Below is a small trained network, with its code and all its weights. Each question gives an input and a class and asks what happens when units are switched off, that is, made to give their printed mean instead of their output.

import numpy as np


def w(rows, s, z=0):
    codes = np.array(rows[::2]) - 128.0
    scale = np.full(codes.shape[1], s)
    scale[-1] = z or s
    return codes * scale


def f(y):
    return np.maximum(y, 0)


def log_softmax(a):
    a = a - a.max(-1, keepdims=True)
    return a - np.log(np.exp(a).sum(-1, keepdims=True))


def net(x, mask):
    res = np.array(x, float).reshape(1, 6) / 4 @ E
    y = f(res @ A[0][:, :-1].T + A[0][:, -1])
    res = res + np.where(mask, y, B[0][:, -1]) @ B[0][:, :-1]
    return log_softmax(res[-1] @ U[:, :-1].T + U[:, -1])


A, B = {}, {}
E = w([
[137,117,132,127,105,126],'x0',
[69,78,175,127,103,231],'x1',
[105,172,150,116,159,132],'x2',
[140,131,145,79,102,143],'x3',
[130,118,175,83,255,118],'x4',
[96,194,56,156,99,173],'x5',
],0.0092)
A[0] = w([
[87,117,108,159,70,198,129],'n1',
[123,48,195,112,210,206,189],'n2',
[200,134,158,135,160,77,104],'n3',
[126,216,92,108,52,39,135],'n4',
[151,120,79,140,62,61,149],'n5',
[148,132,155,66,139,2,178],'n6',
[38,115,205,167,148,89,113],'n7',
[15,157,142,152,66,206,178],'n8',
[96,250,143,150,215,191,221],'n9',
[161,102,97,98,160,71,73],'n10',
[174,177,136,134,218,145,194],'n11',
[133,210,84,172,77,109,102],'n12',
[138,106,219,149,17,36,221],'n13',
[145,1,231,86,122,224,185],'n14',
[72,181,102,152,74,149,163],'n15',
[211,177,105,128,126,132,222],'n16',
[208,218,122,122,174,22,251],'n17',
],0.007,0.0035)
B[0] = w([
[122,99,101,91,84,234,186],'n1',
[207,173,206,226,139,132,223],'n2',
[74,70,122,57,231,104,175],'n3',
[187,180,66,91,143,119,198],'n4',
[208,139,111,155,72,107,189],'n5',
[93,90,146,2,164,56,211],'n6',
[163,102,153,163,166,161,161],'n7',
[57,56,103,123,100,190,212],'n8',
[67,135,136,193,73,75,216],'n9',
[131,70,149,135,140,122,162],'n10',
[96,103,170,120,107,73,199],'n11',
[157,215,100,89,113,172,186],'n12',
[45,135,163,179,70,67,202],'n13',
[128,180,175,209,141,128,230],'n14',
[42,116,13,118,128,147,187],'n15',
[157,206,70,119,86,33,186],'n16',
[127,81,46,123,131,60,254],'n17',
],0.0061,0.0084)
U = w([
[120,132,104,119,123,2,254],'0',
[60,88,203,211,126,172,203],'1',
[177,238,56,119,134,109,28],'2',
[36,23,85,70,148,198,40],'3',
[109,12,155,46,227,67,55],'4',
[216,130,230,181,228,155,64],'5',
],0.007,0.003)

Each question gives the input, the list of numbers given to net, and the class t.
The units are the neurons (one row each of A and B). Each row of codes is followed by its name. A weight is (code - 128) times the scale printed after its matrix; where a second scale follows, it is the last column's (A, B and U).
mask holds one flag per neuron, in row order. A switched-off neuron (its flag False) gives its mean, the last column of its row in B, instead of its output. The means were averaged over made-up inputs and are rounded, as every weight is.
A unit's drop is (log p(t) with every unit on - log p(t) with that unit switched off) / (log p(t) with every unit on - log p(t) with every unit switched off).
The circuit of an input: a set's keep is (log p(t) with only the set's units on - log p(t) with every unit switched off) / (log p(t) with every unit on - log p(t) with every unit switched off). Starting from the 12 units with the biggest drops (on a tie, the unit counted first), units are removed one at a time, each time the one whose removal leaves the highest keep (on an exact tie, the one counted first), for as long as the keep stays at least 0.8.
circuit, biggest first: the units of the circuit, biggest drop first
unit that matters most: the unit with the biggest drop
k most important neurons: the k neurons with the biggest drops, biggest first
drop of u: that unit's drop, to one decimal
input [6,8,5,6,8,-1], class 5: circuit, biggest first => [n2]
input [3,-4,0,3,-8,2], class 2: circuit, biggest first => [n12 n4]
input [0,3,2,-1,-7,4], class 3: circuit, biggest first => [n8 n15]
input [8,1,-1,8,-8,-6], class 1: 2 most important neurons => [n17 n13]
input [-2,-8,6,-7,8,0], class 4: circuit, biggest first => [n3 n6]
input [6,6,-2,3,2,-6], class 5: circuit, biggest first => [n2 n14]
input [8,1,-3,5,1,-8], class 5: circuit, biggest first => [n14 n2]
input [-3,-5,0,-8,1,-6], class 4: 2 most important neurons => [n3 n6]
input [-1,7,8,-1,4,-1], class 5: 2 most important neurons => [n2 n13]
input [-2,-8,-8,7,3,0], class 4: 2 most important neurons => [n6 n3]
input [7,-2,-1,-8,-3,2], class 2: drop of n12 => 0.2
input [-7,8,4,2,-8,8], class 3: drop of n16 => 0.0
input [1,4,-3,-5,0,5], class 3: drop of n15 => 0.1
input [8,-5,-4,7,-8,2], class 2: drop of n4 => 0.2
input [7,1,-7,6,-4,-4], class 1: unit that matters most => n17
